Below are the code and all the weights of a small trained network. Each question names an input and a class and asks about switching units off, where a switched-off unit gives its printed mean instead of its output.

import numpy as np


def w(rows, s, z=0):
    codes = np.array(rows[::2]) - 128.0
    scale = np.full(codes.shape[1], s)
    scale[-1] = z or s
    return codes * scale


def f(y):
    return y / 2 * (1 + np.tanh(0.7978845608 * (y + 0.044715 * y**3)))


def log_softmax(a):
    a = a - a.max(-1, keepdims=True)
    return a - np.log(np.exp(a).sum(-1, keepdims=True))


def net(x, mask):
    res = np.array(x, float).reshape(1, 6) / 4 @ E
    y = f(res @ A[0][:, :-1].T + A[0][:, -1])
    res = res + np.where(mask, y, B[0][:, -1]) @ B[0][:, :-1]
    return log_softmax(res[-1] @ U[:, :-1].T + U[:, -1])


A, B = {}, {}
E = w([
[121,233,194],'x0',
[123,207,133],'x1',
[98,104,254],'x2',
[118,126,63],'x3',
[188,96,96],'x4',
[191,157,181],'x5',
],0.0089)
A[0] = w([
[255,121,132,252],'N1',
[71,65,210,85],'N2',
[123,211,153,143],'N3',
[213,11,110,175],'N4',
[41,89,172,74],'N5',
[212,121,250,152],'N6',
[166,100,230,94],'N7',
[192,186,172,79],'N8',
[171,64,136,165],'N9',
[70,240,103,94],'N10',
[70,236,150,251],'N11',
[149,58,123,112],'N12',
[121,92,196,36],'N13',
[111,216,111,250],'N14',
[103,61,202,84],'N15',
],0.0095,0.0036)
B[0] = w([
[139,222,123,210],'N1',
[86,64,196,205],'N2',
[141,167,154,193],'N3',
[68,194,119,226],'N4',
[124,89,93,174],'N5',
[110,122,70,255],'N6',
[111,98,81,214],'N7',
[186,145,90,178],'N8',
[99,198,162,171],'N9',
[112,81,180,192],'N10',
[175,130,205,249],'N11',
[3,155,105,160],'N12',
[76,50,99,166],'N13',
[217,99,181,207],'N14',
[35,64,155,190],'N15',
],0.008,0.0079)
U = w([
[73,197,115,213],'0',
[222,196,92,112],'1',
[190,155,151,157],'2',
[96,60,144,170],'3',
[129,188,181,132],'4',
[122,123,171,2],'5',
[143,171,217,75],'6',
[124,105,8,75],'7',
],0.014,0.0054)

Each question gives the input, the list of numbers given to net, and the class t.
The units are the neurons (one row each of A and B). Each row of codes is followed by its name. A weight is (code - 128) times the scale printed after its matrix; where a second scale follows, it is the last column's (A, B and U).
mask holds one flag per neuron, in row order. A switched-off neuron (its flag False) gives its mean, the last column of its row in B, instead of its output. The means were averaged over made-up inputs and are rounded, as every weight is.
A unit's drop is (log p(t) with every unit on - log p(t) with that unit switched off) / (log p(t) with every unit on - log p(t) with every unit switched off).
The circuit of an input: a set's keep is (log p(t) with only the set's units on - log p(t) with every unit switched off) / (log p(t) with every unit on - log p(t) with every unit switched off). Starting from the 12 units with the biggest drops (on a tie, the unit counted first), units are removed one at a time, each time the one whose removal leaves the highest keep (on an exact tie, the one counted first), for as long as the keep stays at least 0.8.
circuit, biggest first: the units of the circuit, biggest drop first
unit that matters most: the unit with the biggest drop
k most important neurons: the k neurons with the biggest drops, biggest first
drop when u is switched off: that unit's drop, to one decimal
input [5,1,-6,-5,-2,-5], class 6: circuit, biggest first => (N10 N11 N14)
input [-3,7,-7,-5,-4,2], class 6: circuit, biggest first => (N6 N14)
input [7,4,-2,-8,3,1], class 1: unit that matters most => N8
input [-5,-7,-1,-7,-2,3], class 0: circuit, biggest first => (N4 N9 N12)
input [-6,6,4,-4,1,1], class 0: circuit, biggest first => (N14 N11)
input [-2,7,-1,1,8,-3], class 1: 2 most important neurons => (N15 N2)
input [-2,4,3,-7,8,1], class 1: 3 most important neurons => (N1 N2 N10)
input [5,-1,-3,2,3,1], class 1: 2 most important neurons => (N2 N15)
input [-6,5,-4,8,8,1], class 0: 2 most important neurons => (N4 N1)
input [-8,0,3,0,-3,4], class 0: drop when N4 is switched off => 0.4
input [0,2,-3,-6,7,6], class 1: drop when N2 is switched off => 0.0
input [5,4,1,-7,6,-1], class 1: drop when N8 is switched off => 0.2
